Here is a tiny trained network, its code and every weight. The questions are about switching its units off for an input and a class, where a switched-off unit gives its printed mean instead of its output.

import numpy as np


def w(rows, s, z=0):
    codes = np.array(rows[::2]) - 128.0
    scale = np.full(codes.shape[1], s)
    scale[-1] = z or s
    return codes * scale


def f(y):
    return np.maximum(y, 0)


def log_softmax(a):
    a = a - a.max(-1, keepdims=True)
    return a - np.log(np.exp(a).sum(-1, keepdims=True))


def net(x, mask):
    res = np.array(x, float).reshape(1, 7) / 4 @ E
    y = f(res @ A[0][:, :-1].T + A[0][:, -1])
    res = res + np.where(mask, y, B[0][:, -1]) @ B[0][:, :-1]
    return log_softmax(res[-1] @ U[:, :-1].T + U[:, -1])


A, B = {}, {}
E = w([
[86,188,186,107,192],'x0',
[171,83,233,165,143],'x1',
[128,128,127,129,127],'x2',
[131,127,124,129,135],'x3',
[58,30,144,78,169],'x4',
[125,129,132,127,122],'x5',
[105,125,94,253,161],'x6',
],0.011)
A[0] = w([
[127,75,94,175,65,124],'neuron 0',
[67,180,91,125,106,86],'neuron 1',
[86,194,161,107,167,57],'neuron 2',
[180,127,215,170,150,98],'neuron 3',
[93,194,168,102,144,87],'neuron 4',
[204,219,144,155,112,81],'neuron 5',
[95,144,116,197,155,90],'neuron 6',
[67,188,153,167,205,6],'neuron 7',
[162,152,121,159,89,100],'neuron 8',
[78,148,43,97,133,107],'neuron 9',
[151,137,163,132,184,99],'neuron 10',
[196,142,156,2,97,20],'neuron 11',
[203,54,157,133,155,19],'neuron 12',
[109,142,102,111,133,37],'neuron 13',
[98,112,132,189,153,4],'neuron 14',
[85,196,44,105,175,65],'neuron 15',
[52,70,143,145,110,177],'neuron 16',
[53,74,128,103,150,118],'neuron 17',
[81,93,101,175,135,165],'neuron 18',
[136,117,202,160,115,77],'neuron 19',
[169,225,138,161,93,81],'neuron 20',
[78,136,121,230,114,69],'neuron 21',
[102,81,130,112,173,92],'neuron 22',
[164,91,102,120,91,107],'neuron 23',
],0.015,0.0023)
B[0] = w([
[210,77,85,198,100,217],'neuron 0',
[113,145,183,135,61,201],'neuron 1',
[184,79,61,163,124,206],'neuron 2',
[87,158,165,137,6,215],'neuron 3',
[195,96,83,162,126,202],'neuron 4',
[36,92,84,122,189,237],'neuron 5',
[150,190,176,59,165,193],'neuron 6',
[234,69,73,187,126,211],'neuron 7',
[117,78,101,127,161,193],'neuron 8',
[97,130,152,165,24,237],'neuron 9',
[126,104,118,169,70,172],'neuron 10',
[207,213,199,92,215,252],'neuron 11',
[87,140,110,161,49,193],'neuron 12',
[110,128,145,112,101,160],'neuron 13',
[144,178,167,86,152,176],'neuron 14',
[89,143,176,131,47,239],'neuron 15',
[83,99,106,107,165,209],'neuron 16',
[52,111,76,138,198,233],'neuron 17',
[151,140,142,107,180,194],'neuron 18',
[98,154,153,111,49,186],'neuron 19',
[53,73,98,100,192,233],'neuron 20',
[184,209,187,65,179,213],'neuron 21',
[71,108,101,102,161,199],'neuron 22',
[177,87,81,175,117,188],'neuron 23',
],0.017,0.012)
U = w([
[26,115,123,112,190,77],'0',
[99,184,216,164,10,78],'1',
[219,222,221,93,178,116],'2',
[255,103,102,219,108,252],'3',
],0.0093,0.0027)

Each question gives the input, the list of numbers given to net, and the class t.
The units are the neurons (one row each of A and B). Each row of codes is followed by its name. A weight is (code - 128) times the scale printed after its matrix; where a second scale follows, it is the last column's (A, B and U).
mask holds one flag per neuron, in row order. A switched-off neuron (its flag False) gives its mean, the last column of its row in B, instead of its output. The means were averaged over made-up inputs and are rounded, as every weight is.
A unit's drop is (log p(t) with every unit on - log p(t) with that unit switched off) / (log p(t) with every unit on - log p(t) with every unit switched off).
most important unit: the unit with the biggest drop
top k neurons: the k neurons with the biggest drops, biggest first
drop of u: that unit's drop, to one decimal
input [5,-2,8,-4,-5,3,-5], class 0: most important unit : neuron 5
input [8,7,6,-3,2,-4,3], class 3: top 3 neurons : (neuron 7; neuron 2; neuron 15)
input [6,-2,1,-4,1,-7,-5], class 3: top 4 neurons : (neuron 2; neuron 4; neuron 21; neuron 6)
input [-6,-8,5,-7,4,-1,8], class 1: top 2 neurons : (neuron 9; neuron 11)
input [3,-8,6,2,-8,-2,7], class 0: top 3 neurons : (neuron 20; neuron 5; neuron 3)
input [-1,-4,-7,5,-2,2,4], class 1: top 4 neurons : (neuron 11; neuron 15; neuron 9; neuron 1)
input [-3,0,8,1,-4,5,5], class 2: top 2 neurons : (neuron 21; neuron 17)
input [-3,5,-1,2,5,6,6], class 2: top 4 neurons : (neuron 21; neuron 5; neuron 20; neuron 14)
input [8,6,4,0,-7,4,-6], class 3: top 2 neurons : (neuron 4; neuron 2)
input [7,2,5,-6,7,-7,8], class 2: top 3 neurons : (neuron 21; neuron 6; neuron 14)
input [-7,6,-2,7,-7,4,7], class 0: top 4 neurons : (neuron 5; neuron 20; neuron 11; neuron 8)
input [-6,6,-2,-6,4,-7,-6], class 1: top 2 neurons : (neuron 12; neuron 21)
input [8,-7,-6,-2,-2,-2,1], class 3: top 3 neurons : (neuron 7; neuron 2; neuron 4)
input [4,7,8,-8,-3,-3,4], class 1: most important unit : neuron 3
input [-5,-5,6,-5,7,2,-8], class 2: top 2 neurons : (neuron 11; neuron 5)
input [-6,-6,2,8,-7,5,-3], class 0: top 2 neurons : (neuron 20; neuron 5)
input [-4,2,-1,7,0,1,-4], class 2: top 3 neurons : (neuron 11; neuron 7; neuron 2)
input [6,-4,-2,-4,-7,-7,-5], class 0: drop of neuron 5 : 2.5
input [-5,3,0,3,-5,-1,8], class 2: drop of neuron 21 : 0.6
input [-6,7,1,-7,5,0,-2], class 1: most important unit : neuron 12
input [6,1,-3,-8,4,-2,-2], class 3: drop of neuron 5 : 0.1
input [-3,-6,2,-3,5,-2,4], class 1: drop of neuron 5 : 0.5
